Every row comes from one small tree of marks. The marks that hang from a mark follow it in brackets, in alphabetical order. Every link used is in the known rows. Which tree was each row made from?
Known rows:
X(D(F U)): [ 13.2   5.0  -2.6  -1.4 -13.6  21.9  15.7 -27.8  13.4  23.4 -32.3 -27.2
 -14.8  11.4  -3.7  27.3  -5.1   3.1 -34.1   1.1 -11.1   7.7  25.6   2.9
  -4.6  34.5   0.9  23.1  -1.6   0.9   3.2  -3.1  -5.6  13.1 -23.8 -20.6
 -14.7  -2.9 -20.7   8.4  -2.0]
S(A(F(U) X) C): [-18.4   5.5  12.7  -7.9  27.8 -19.3 -56.6  43.7  12.2 -51.8 -32.8  61.8
  -7.8 -26.0  14.8 -61.9  -7.7  30.2  12.4   0.4  12.3  43.3   4.0 -59.0
 -19.1   2.7  -0.5  52.9 -16.0  22.7  -6.5 -10.3  14.8 -70.9 -74.8  -9.0
  14.9  -2.2  12.0  34.9  -6.4]
F(D U(J V)): [ 20.8  19.0  32.7  -9.1 -20.2  19.8  -6.9  33.6  26.0   0.1  58.6 -27.5
 -11.9  40.4   6.3 -17.4  -3.0 -17.8 -21.6  15.2 -13.5 -10.7 -20.6  26.9
   2.5  -3.9  14.2 -12.3  16.1 -33.1  -0.1 -11.4   0.6  14.9  12.6  -8.4
  -6.3  13.4  -2.4  12.9  11.0]
X(A D(F J W(U))): [ 10.7  -9.4  -4.6   3.4 -33.8  19.4  26.7 -60.6  20.4  29.6 -54.0 -56.0
  32.3  23.0 -20.0  60.5   1.3 -11.1 -27.4  -5.0 -14.6  -3.0  22.5  -1.5
   4.9  18.7  -4.5 -19.9 -12.7 -11.5   2.7  19.4 -16.2  62.4 -14.9 -27.3
  -9.8 -21.6 -34.3  -2.8   6.5]
W(J(C(S))): [-17.0 -18.2 -27.5   2.9  27.8 -14.2  -7.0  -6.4 -26.2 -25.5  15.7  19.0
 -16.1 -20.3 -14.5  -2.8   4.5 -22.7  33.0   0.0   5.3 -18.5   2.7  -4.1
  16.2 -12.4  -1.7  23.7   3.3  12.0  -5.3  -6.5 -11.6  -7.1  27.1   6.7
   1.5   8.4   6.1   0.6  -2.8]
F(A(X(D)) U(J(C V))): [ 16.9  13.0  22.3  -2.6   6.5   4.1  15.1  21.7  10.6  -0.1  27.0  14.6
  25.2  -7.5  14.9 -39.9  -4.9  -9.1 -13.5  11.2  -0.4  -5.5   5.9  28.4
  18.8 -23.4  -3.0 -10.4  -4.8  -5.5  -1.0  -0.1  37.8 -28.6  23.9  -1.7
 -15.9  24.2   6.1   8.6   2.9]
A(F(D(W(J U(V)) X))): [  3.0   0.2  18.1  -7.1 -25.7  35.3 -34.0   3.9   7.6  44.7  -3.5   8.5
  50.8  11.5 -10.5   9.1  -5.5  24.9 -16.0   4.7 -14.8  -0.8 -20.9  -9.3
   4.4  -3.8   1.7 -54.5  12.7 -28.0  -1.0  -7.9 -31.6  45.2  -5.1 -21.9
   3.3  -8.2 -24.1  11.1   0.1]
A(F(D) X): [ -7.3  13.6  27.6  -2.9  20.6  -3.5 -56.7  48.3  -2.9 -14.2 -15.9   3.6
   2.5 -11.7  13.8 -34.5 -10.3  23.6 -14.8  -0.3  -3.8  52.2 -11.8 -34.7
  -3.6   9.9 -35.8  27.3  -5.2  12.2  -1.0  -5.4  13.6 -25.3 -34.4 -20.8
   2.2  12.9  -6.7  26.6  -2.7]
F(A(X) U): [  5.9   8.8  30.2  -1.7  -0.7  -0.8 -11.7  43.1  15.2 -33.4   2.7  16.1
  11.6   9.8  21.7 -42.9 -10.1  10.0   3.7   8.8  12.4   9.4   0.1 -15.0
  10.7 -22.6  -8.0   3.7 -18.1  -8.4  -0.4  -3.0  17.7 -48.7 -17.4 -11.7
  -5.4  22.0   3.5  23.6   6.3]
C(J S(A) X): [-15.5  -1.1 -28.3   4.4  15.4 -59.6 -21.9 -20.4  -7.4 -70.6 -24.0  47.9
 -55.9 -16.6  -0.2 -16.9   4.0 -25.3  31.8 -21.2  34.6  -4.5   1.2 -24.7
 -33.1  10.7   5.0  24.5 -20.0   7.2  -5.0 -12.5   7.5 -76.7  -5.8  12.7
  18.6 -15.5  14.9   4.2   3.8]
A(F X(D(W(J)))): [ -3.7  14.7  19.6   2.8  13.7   3.7 -44.0   5.5  -5.3   6.7 -79.9 -26.4
  53.0 -20.0  -7.8 -12.9  -8.8  19.1 -22.7  -4.3 -10.0  28.2 -12.3 -26.6
  14.0 -12.9 -45.5  15.4  -9.0   4.8  -1.5   9.9  -1.9  12.2 -16.5 -25.1
  -4.8 -16.2 -26.9  25.8  -8.2]
X(A D(F J(C V W))): [  8.6 -12.5 -19.7  -0.8   0.8   2.3  48.2 -54.1   7.8  18.2   4.3   3.5
   1.6 -14.0  -8.4  38.8   8.4 -19.9  -5.6  -6.3  -8.2   7.7  40.0  27.5
   8.1  24.4  25.9  27.9  -0.7  13.6   1.7  10.3   2.2  13.0  21.5  -1.2
 -24.2   1.5  -1.9 -23.6  -1.5]
V(A(X) F(D(U(J) W))): [  3.4  17.0  36.4   3.3 -35.1   6.1  -8.0  46.5   2.3   6.0   7.0 -29.1
 -12.1  37.3  10.0 -19.4  -1.3  10.0 -22.3   6.2 -10.8  -2.1 -10.0  14.4
  10.9 -28.1  10.3 -62.7  -1.4 -28.9   5.2  23.0  -7.1  23.9 -29.7  -7.0
   8.0  20.9  -1.2   7.1  -0.9]
C(J(W(U X))): [ -3.1 -10.2 -10.0  -4.2   2.7 -31.7  12.3  -8.0 -11.1  -3.5  -9.2 -15.1
  -7.8  -1.3 -14.3 -20.3   2.9  -2.3  10.0   7.7  -6.1  -4.9 -15.4 -21.7
  -1.8 -17.0  -5.9  -8.0   7.1 -25.3   0.5  -5.4 -17.0  15.0  21.3   5.6
   8.1 -39.6  11.2  -3.6   6.0]
C(J(V W) X(D)): [  9.9  19.1 -14.2   0.1  18.2 -46.2  17.6 -32.2  -1.1 -11.9 -13.0  -6.4
 -23.5 -22.3  -3.9  -8.2   5.6 -17.8   1.3 -13.6   9.8  -1.6  -1.3  15.7
 -21.6   3.8  -9.4  24.5  -0.8   0.5   1.4  -7.7   6.6 -36.1  30.8  12.1
  -0.3 -22.0  14.1 -11.6   0.2]
C(A S(J(V(F)))): [-25.4 -12.7 -38.9   3.3  29.3 -37.0 -36.7  -1.1  -4.7 -44.3  43.9  56.4
 -47.2 -20.6   7.8  25.3   5.7 -12.0   9.8  -6.4  28.7 -11.4   1.1   7.0
 -40.3  -8.2  15.4  14.3   1.8  27.9  -2.5  -4.9  26.8 -40.4 -24.4  22.7
  18.1  -0.9  30.0   0.3  -7.3]
U(F(D) J(V)): [ 22.5  -2.0  13.9  -7.5  -5.4  17.9   2.9  -1.6   6.5   6.1  36.5 -39.4
 -21.4  22.0   7.3  15.5   1.5  -8.1 -18.5   9.8 -18.3  15.6  -6.4  20.2
  -2.7  30.0  35.4   9.7  24.0  -4.0   1.4  -9.3   4.0  44.3  13.9   5.5
  -3.5  12.8   9.4 -12.0   3.8]
C(A(F(D)) S): [-23.9  -4.1 -12.8   4.1   9.4 -13.2 -53.5   8.7  -8.9 -31.8  20.0  46.2
 -30.7  -9.7  11.9  -0.6  -3.1   9.9   1.5 -17.3  21.2  24.6   7.6 -20.1
 -18.9  29.4  -6.9  38.6  -4.8  20.8  -2.8 -14.7  25.5 -45.4 -34.7  -6.0
  13.3  18.2  -7.5   4.9   3.2]
C(A(X(D(U))) J S): [ -4.6  10.6 -15.5   7.5   2.9 -29.0 -24.0 -20.1  -4.5 -39.0 -21.9  14.5
 -37.4  -8.6   1.5  -1.6  -3.1 -15.3  -0.8 -22.8  26.6  -2.8  12.6  -1.5
  -9.7  -6.2 -28.8  -7.9 -23.4  16.6  -2.4  -6.5  28.2 -64.5 -14.1  -5.8
   4.1 -12.2 -13.8  13.4   9.0]
D(U(F V) X(A)): [ 21.6 -21.1   1.7  -2.2 -36.7  55.5  21.3 -27.5  17.5  17.6  -9.6 -14.6
  13.7  28.6   3.8  58.5   0.5  17.0   1.7  -0.6  -2.5  -9.7  12.0  11.0
   4.5  24.4  22.9 -22.5  -4.1  -7.9  -1.0 -11.0 -19.7  29.1  -4.9  -7.2
  -2.4 -17.4 -24.2  -8.7   5.4]
A(F X(D(W))): [ -5.7  17.0  22.4   3.9  11.8  -3.2 -39.8  13.3  -0.2   4.3 -76.5 -12.3
  43.3 -21.8   3.9 -19.7  -9.9  23.8 -21.6  -8.5  -4.6  40.8  -7.9 -29.0
   6.4   9.9 -47.3  18.0 -12.7   7.8  -1.6   8.3  11.9  -5.1 -30.2 -24.7
  -0.3 -12.4 -24.4  24.7  -5.8]
C(A J(V)): [-17.4   0.3 -35.6  -0.5  21.5 -17.1 -13.6  -5.1   2.2 -12.5  19.4  47.4
 -31.1   4.3  13.8  -5.8   1.2 -10.6  21.1  -9.7  25.5   1.1  -4.8  22.0
 -24.6  -3.4  -5.4  27.6  -2.5  34.7  -0.8 -12.4  18.1 -38.1   3.9  23.3
   4.5  -1.2  20.2 -14.2   5.2]
W(J(C V) X(D(F))): [  9.6  -6.0 -17.8  -6.5  16.0   8.5  24.7 -26.3 -24.1  49.1 -14.3  23.4
  20.5 -22.6 -22.6  22.6   3.4  -0.5  -5.6  10.1 -25.5  -9.7   7.6   9.1
   0.4  16.7   0.3  38.4  11.0  29.0   2.3  -2.7 -11.4  20.8  32.8  12.0
 -24.1  -6.1  -5.4  -7.9 -10.2]
J(C(S X) V(A) W): [-17.5  -3.8 -25.8   5.0  28.7 -51.6  33.6 -12.3 -30.8 -14.7  59.3  78.7
 -33.2 -51.5   3.3 -21.1  16.2 -19.8  51.3 -17.4  20.5 -17.3  15.1  11.2
  -7.9   2.5  32.2   0.1   4.7   5.0  -1.5   0.1   7.0 -61.8  34.5  35.0
  18.1  22.5  35.6 -27.1  -7.2]
A(X(D(F W(J)))): [ 15.4  17.4  20.8   0.4  -8.6   9.1 -10.4 -15.0  -3.6  14.6 -70.8 -18.5
  28.8  -5.7 -18.3   4.4  -6.9   0.3 -12.2   0.5 -15.1  15.0   2.0 -19.6
  15.5  -2.3 -12.8  -2.5 -11.7  -2.4   1.7  14.0 -17.1   7.5 -13.5 -21.0
 -15.7  -7.4 -23.0  18.1  -2.1]
V(F(A D(W) U(X))): [ 18.5  18.7  44.5  -0.9 -46.4   5.2  -0.3  45.6  25.7  -9.9  37.7  -2.7
  -9.6  47.1  14.4 -18.3  -9.0  27.1 -14.6   6.2  -2.2   8.8  -6.3  13.6
   4.3  -1.4  26.0  -7.8  -5.0 -24.9   4.8   4.4  -1.4  -4.7 -31.4  -8.3
  -8.9  34.2  -2.2   6.9   5.5]
U(J(C) V(A(X) F(D))): [ -1.1  16.8  17.3   2.4  -9.9  10.1 -10.5  75.7  -9.3  15.6  31.7 -17.2
   0.2   7.1  13.8 -27.2   3.1 -10.8   1.8  14.9  -9.8 -19.4 -30.3  38.8
  11.2 -14.5 -21.0 -48.8  14.4  11.8   0.7  11.6  11.8  15.6  16.5  13.1
   3.2  38.1   7.7  -7.0  -0.6]
J(C V(F(A))): [-17.8 -12.7 -24.9   1.7  18.1 -12.9   7.2  28.0  -4.5  -5.5  34.8  45.1
  -2.2 -11.0  25.1  -6.0   3.1  10.9  17.0   9.9  13.6  -5.2   5.7  41.1
  -7.1   2.9   1.0  17.5   7.2  37.5  -0.3  -1.3  18.8 -17.6   8.5  21.6
   2.9  40.8  30.3 -20.6  -8.9]
A(F X(D(J(V W) U))): [  6.1  10.1  16.5  -4.5  15.1  15.6  -7.9 -17.6  13.8   7.2 -26.9  -5.8
  24.2 -17.5   6.7  -5.8  -3.1  14.1 -43.5  -5.5  -4.3  22.9  21.1   6.0
   2.8 -19.7  -1.3 -17.6   1.6  -4.6   1.2  11.5   8.3  -9.1  -1.4 -19.5
 -11.6 -22.7  -0.6  14.9 -11.0]
V(A F(U)): [-11.3   8.7   5.5   2.8  -8.5 -17.2 -10.0  57.6   7.1 -15.0  20.3 -44.3
 -20.7  22.3  17.3 -21.4  -0.4  14.5  -1.9   5.9   7.3  -7.1 -12.0  14.7
 -11.5   1.5 -12.9  26.1   3.6  19.1   5.3   2.3   8.8  11.5 -25.5   8.6
  11.7  41.5   1.1  -2.8  -5.0]
W(U X(A(F) D)): [ -9.6 -20.9 -10.6   3.3   6.8  -1.8  -7.3 -15.8 -10.7  25.7 -59.4 -70.6
  54.3 -10.6 -14.3  36.5  -1.3  30.0 -32.2   4.4 -18.8  15.8  -7.3 -41.0
 -12.1  19.6 -73.4  44.1  -6.4  11.3   0.5  -5.2   6.5  53.7 -14.4 -16.0
   9.8 -37.0 -38.2   7.1  -5.3]
D(F J W(U)): [  7.7  -3.2   1.5  -4.4 -30.3  30.7  16.7 -38.3  16.8  28.6 -26.5   5.6
  10.3  29.2 -15.4  20.7   0.1 -11.0  -8.1   3.3  -9.9 -13.8  14.0  -1.0
   2.0   1.3  39.4 -64.4   1.8 -24.0   3.1  22.7 -32.3  43.9 -10.5 -18.0
  -3.2 -16.7  -1.7  -1.1   7.4]
F(U(J X)): [ 23.5  11.7  26.0  -4.8  -5.2  30.7  13.0  17.2  12.3  -7.2  33.4 -29.6
 -14.0  33.1  -8.7 -34.2  -5.9  -9.9  -1.5   8.8  -7.4  -1.2  -7.2   2.8
  13.1 -23.5  15.3  15.5   2.7 -25.1   0.6  -2.7  -1.0   5.2  14.0   3.2
 -11.0 -10.1   1.9   8.3   2.8]
U(F(A(X(D(W(J(C))))))): [ 11.9   1.2  18.5   4.7  -9.7   9.1   4.7   0.2  -7.5   4.3 -52.5  -9.6
  33.4 -14.5   2.1   7.8  -4.3  10.3   3.4   1.7 -10.9   3.9  -4.3 -11.7
  30.5  15.5  -0.7  -3.2  -7.5   5.1  -1.5  10.3   1.7  16.4   2.6 -11.1
 -13.1  10.4 -13.3   2.0   7.2]
D(U(F V) X): [ 24.9  -7.9  10.1  -6.3 -34.1  59.5  16.0 -14.3  15.8  25.7  -5.3   5.3
   4.4  23.8   5.6  35.7  -2.8  19.0  -2.2   2.9  -4.0 -15.9   5.8  11.7
   2.5  28.9  35.8 -44.1   7.7 -11.2  -0.2 -12.8 -22.3  19.1  -0.3  -5.1
  -4.4 -14.6 -13.2  -3.7   4.3]
C(A S(J(V))): [-24.5 -15.3 -37.4   1.5  36.7 -30.6 -27.7 -12.8  -4.3 -36.7  48.4  79.0
 -41.9 -25.8   5.9  20.0   5.0 -22.3  18.5 -10.1  27.7  -8.3   4.5  -8.4
 -31.8  -6.0  20.8  14.2  -1.4  16.9  -4.9 -10.8  24.1 -50.4 -15.8  20.6
  12.0 -10.7  28.2   6.5  -3.0]
J(C(S(A)) W): [-29.5 -22.5 -21.6   2.0  22.2 -48.5  12.2 -16.7 -20.5 -49.8  28.8  83.9
 -37.8 -45.9  -2.9 -24.1   7.7  -8.1  46.3  -7.8  16.1  10.2  17.9 -29.7
   7.2  17.1  47.9  30.2   1.3 -15.1  -6.8  -4.6  -1.8 -54.2   5.5  15.0
  11.9   3.7  29.1 -10.8  -2.1]

Write each row's tree:
[  1.0 -17.5   0.8   3.2   1.2 -17.2  29.0 -21.5 -13.7  -5.4 -34.4 -31.1
  19.2 -10.0 -13.3  18.4   3.7   9.7  -0.9   1.3 -13.4  16.0   6.4 -34.3
  11.9  11.9 -15.8  55.1  -7.9 -17.3   0.4  -1.2  -7.0  11.9   8.7  -0.1
  -8.0 -36.9 -13.1  -4.9  -1.6]  J(W(X(A D)))
[ -6.8  -9.9 -14.5  -2.9   5.0  22.9 -10.2  -5.3  -0.9  19.8  -4.4 -54.8
  36.2   7.5 -16.8  28.0   1.9  -6.1  -0.6  18.7  -9.9 -36.2 -28.1   0.6
  -0.6 -35.5 -30.7 -31.6  18.4  -5.3  -1.7  -4.8 -33.4  54.0  25.2  -2.1
  11.3 -15.5  -4.0   4.4  -3.1]  W(J U(V))
[ 27.4 -15.7  12.9  -7.6 -44.5  51.2  34.1 -21.1  16.8  11.7  -4.9  69.0
  11.2  20.1   1.8  -4.6  -3.5  -2.3   9.4   4.2   7.2  -8.9  42.6  -1.2
  26.8   0.7  82.4 -62.1  -6.5 -31.6   3.1   4.6 -21.4 -18.4  11.5 -10.0
 -35.2  -1.5   6.7 -11.9   6.5]  D(F(A) J(W) X)
[-18.3 -16.4 -24.6  -0.9  26.3   1.5   2.0  -6.1 -22.4  11.2   9.6 -19.4
   8.7 -15.3 -23.2   4.5   2.7  -4.6  17.6  14.1 -10.6 -24.8 -14.6 -14.5
   9.0 -23.4 -23.4  -0.4  11.8   0.9  -2.4  -1.2 -21.8  37.7  23.7   0.6
  11.9  -3.8   6.2  -2.3  -0.7]  W(J(C) U)
[-15.0 -13.2 -27.8  -3.5  39.2  -0.9   5.9  -5.1 -17.2   6.0  30.8  30.6
   0.7 -17.8  -6.5   0.2   5.0 -11.7  25.3   7.6  -2.0 -12.0  -3.0  17.4
   6.0 -18.8   3.6  29.7  13.0  22.5  -2.7  -5.4 -12.2   4.9  35.6  18.3
  -3.6   9.9  21.4  -9.1  -8.7]  W(J(C V))
[ -1.9   4.6  22.2   2.7 -42.5   0.8  -5.3  46.0  -0.4  18.2  13.2   5.1
  -4.7  29.3  10.2  -6.5  -2.1  25.6   4.1  -2.0  -0.6   1.9  -8.4   0.7
   4.0  21.5  14.6 -35.9  -1.3  -8.8   5.0   2.9 -14.0  18.4 -30.3   2.2
   2.2  34.1 -10.5  -7.6  -1.0]  V(A F(D(W X)))
[ -2.5 -16.1 -18.5   1.2   7.6  32.1  19.5 -11.2 -11.0  32.1  20.7 -37.9
  35.7  -2.0 -27.9  34.4   4.8  -6.6  23.7  11.0 -14.3 -31.0 -21.6   3.5
  13.1 -37.1 -33.9 -12.5   7.6   6.3  -3.3   0.3 -29.8  48.5  37.6   9.1
   3.5 -15.9  -8.5  -8.6  -2.6]  W(J(C) U(V X(A)))
[ 20.7  -5.5  28.8  -3.3 -27.5  12.4  27.0  -1.6   4.3   8.2  30.3 -37.2
  -4.1   7.1  -3.1   7.7  -2.5  23.4  -3.2   8.4 -15.7  17.0  -3.7 -29.6
  11.9  16.3  32.8 -17.3  13.4 -36.8   2.9  -4.8 -16.1  27.7  -1.6  -5.1
  -0.6   2.4   5.1  -9.9   7.8]  J(W(U(F(A D) X)))
[ 24.7   6.0   7.3  -1.3   5.4  34.3  26.5 -13.6   5.1  27.4  10.7 -44.6
  14.2  11.3  -9.1   4.4  -2.3 -12.8 -18.0   4.1 -12.7   3.8  -0.3  19.6
   8.4  -7.3  -7.4  10.1   9.5   0.1   0.6  -4.7   4.7  23.3  33.7  13.4
 -20.5 -19.1  -2.1  -4.4 -10.1]  U(J(V) X(D))
[  8.3  22.8  33.5  -0.3 -25.7  -4.0  -3.1  70.9  11.0   0.6  57.6 -45.7
 -36.4  36.1  12.2 -23.2  -4.4  21.5 -11.3   3.0  -5.3   8.4 -15.6   9.0
  -8.7  11.7  -1.7  18.4   5.1   7.7   7.4  -1.9   4.0   7.3 -29.1   7.2
  -1.9  49.2  -4.6   1.7  -2.6]  V(A F(D U(X)))
[ 11.9  17.2   0.8   8.5 -17.2  14.2   8.7 -47.8 -10.8  13.7 -56.8 -28.3
   3.5   0.0 -18.8  35.8   1.5   5.3 -10.7 -11.3  -2.9 -20.7 -10.8 -17.0
 -17.8  27.2  -9.7 -10.5  -8.4 -13.2   2.3  14.9  10.1  14.6  -7.0  -2.8
  19.1 -34.4 -15.1 -16.3  15.4]  C(A X(D(W(U(F J)))))
[ -4.0   1.7   2.2   4.2  -8.8  -5.3   8.6 -24.4   4.0  22.3 -41.2 -47.1
  29.3   1.0 -12.2  21.4  -2.8   7.3 -17.3  -0.7 -11.3  -0.2  -7.7 -19.3
   2.6  18.1 -30.9  -9.7  -1.0 -18.0  -0.1   3.3 -10.3  40.9 -11.5 -16.4
   7.1 -19.5 -21.5   7.2   1.9]  X(D(W(U)))
[  1.1  12.2 -10.6   1.3  14.6 -39.9   4.4  -8.7  -8.4 -37.0 -17.2   9.9
 -42.1  -9.0  -5.3 -31.7   3.9 -18.6  26.6  -9.6  14.8  -3.6  -8.4  -9.3
 -11.4 -10.4  -0.4  20.8  -7.4 -14.6  -0.2  -2.8  -6.1 -43.7  19.1   8.6
   7.9 -26.4  21.3  -7.1   8.2]  C(J(W) X)
[  1.4   8.5  21.4  -4.8   4.3   6.1  -1.0  32.0   8.9   5.1  39.4  13.1
  -9.8  15.0  18.1 -10.3   0.3 -10.3  -6.5  -1.7  -1.2   9.5   1.2   4.9
  -0.7  -3.8   7.8 -34.3   1.6   9.0   2.5   3.6   2.7 -12.5   2.0   3.9
 -12.4  24.5  13.0   7.6  -0.8]  F(D(J(V(A(X)))))
[-26.8 -16.1 -33.8   4.1  29.4 -32.3  14.6  10.4 -19.3  -1.2  61.8  58.2
 -20.3 -30.5  15.0 -11.0  10.0 -19.1  39.6 -10.2  17.6 -10.1  11.5  21.8
  -3.1  13.9   7.3   7.1   7.4  35.3  -3.3  -9.4  14.9 -28.2  19.6  30.0
  10.1  41.2  19.8 -15.3  -9.6]  J(C(S) V(A))
[ 17.9  23.6  28.4   0.1 -13.0   9.2   1.9  29.7   5.2  17.0 -18.3 -45.7
   6.2   6.9   1.6 -29.6  -5.4  -9.3 -19.9   4.0 -10.2   5.5   0.4  -2.7
  10.5   1.4 -15.3  -2.5  -5.8   2.3   4.4   7.0  15.5   5.7 -11.3  -8.8
 -12.3  22.9 -19.9  12.7  -0.2]  V(A(X(D(F(U(J))))))
[  0.3 -14.8 -15.5   2.2   6.9  22.8   0.8 -35.0  16.0  16.2 -18.4 -61.3
  27.9   9.7   2.9  35.3   0.6   2.3 -48.6  -1.3  -8.3  14.8  18.5  25.8
  -1.7  -7.4 -25.6  39.6  -0.8   1.3  -0.9  -3.0  16.0  45.2  -2.7 -15.3
  -2.9 -20.7 -24.1   1.1 -10.3]  X(A(F) D(U(J(V))))
[-11.1   1.4 -11.4   4.2   7.6  -7.1  21.8 -11.3  -9.3  40.2  -5.0   2.3
  29.4 -14.2  -6.5  10.3   4.5  -7.8   5.1  -5.2  -9.8 -14.7  -4.9  16.5
  16.5   2.5  -7.1   4.4   5.7   8.5  -0.3   5.9 -10.1  31.9  20.7   9.8
  -8.9  11.0  -8.1  -7.3  -7.1]  X(D(W(J(C V(A)))))
[-10.8  -8.6  -5.9  -1.3 -10.9  12.9  26.6 -18.6  13.8  36.4  17.0   6.5
  28.9  21.4   2.3  14.6   7.0 -11.1   1.3  -1.7  -0.1 -27.5  -0.2  17.0
  -0.3 -22.5  24.0 -80.9   8.8 -14.6   2.1  18.8 -21.4  46.2  11.1   8.1
   7.4  -5.7  12.5  -8.8  -1.8]  D(J(V(A)) W(U))
[  9.4  -4.8  18.7   2.0  -3.5  11.6 -10.2  24.5   1.9 -23.1 -36.6 -13.7
  10.2   0.3  21.5  -2.8  -6.7  16.0   6.8   5.6   3.6  20.6  -2.5 -23.1
  10.6  19.6  -3.1   9.4  -8.6  14.5  -0.6  -1.0  11.8  -9.0 -16.8  -6.1
  -3.0  14.9   0.4   4.9   5.9]  U(F(A(X)))
[-15.8   2.3 -31.2   0.3   9.1 -35.8  -8.9  -4.0  -1.0 -26.2  26.2  30.2
 -39.7  -0.9  10.4  -8.8   5.4   2.4  17.0  -5.3  24.1   0.8  -2.7  34.9
 -24.6 -15.6  15.8  21.8   7.2  21.0   2.6  -1.5  11.9 -30.7   5.5  27.0
  10.9   2.0  32.5 -29.6   0.6]  C(A J(V(F) W))
[  3.4  -5.3 -15.9   3.0   1.3  32.2  28.5 -17.2  -0.3   4.4  10.1   7.4
  -7.1  13.6  -3.8  16.8   8.0 -24.8   8.1   4.3  -1.1 -38.9   1.3  33.7
   3.7 -25.9   0.0 -17.5  -3.2 -18.4  -3.7   7.4  -4.4   1.0  28.8   4.5
   7.7 -25.1   5.7  -8.9   5.4]  D(U(J(C(X(A))) V))
[-14.1  -0.2 -16.6   4.5   7.7 -49.7 -22.1 -19.3 -17.7 -49.1   5.6  24.8
 -31.3 -24.9  -9.5 -22.1   2.5 -13.0  28.9 -14.1  27.3  -2.4  -0.3 -22.8
  -7.6 -31.7  -7.3 -33.8 -10.7  -8.3  -2.5  -1.8  11.5 -57.0   0.9   3.8
  24.3 -15.9  11.6  -1.6  11.0]  C(A(X) J(W(U)) S)
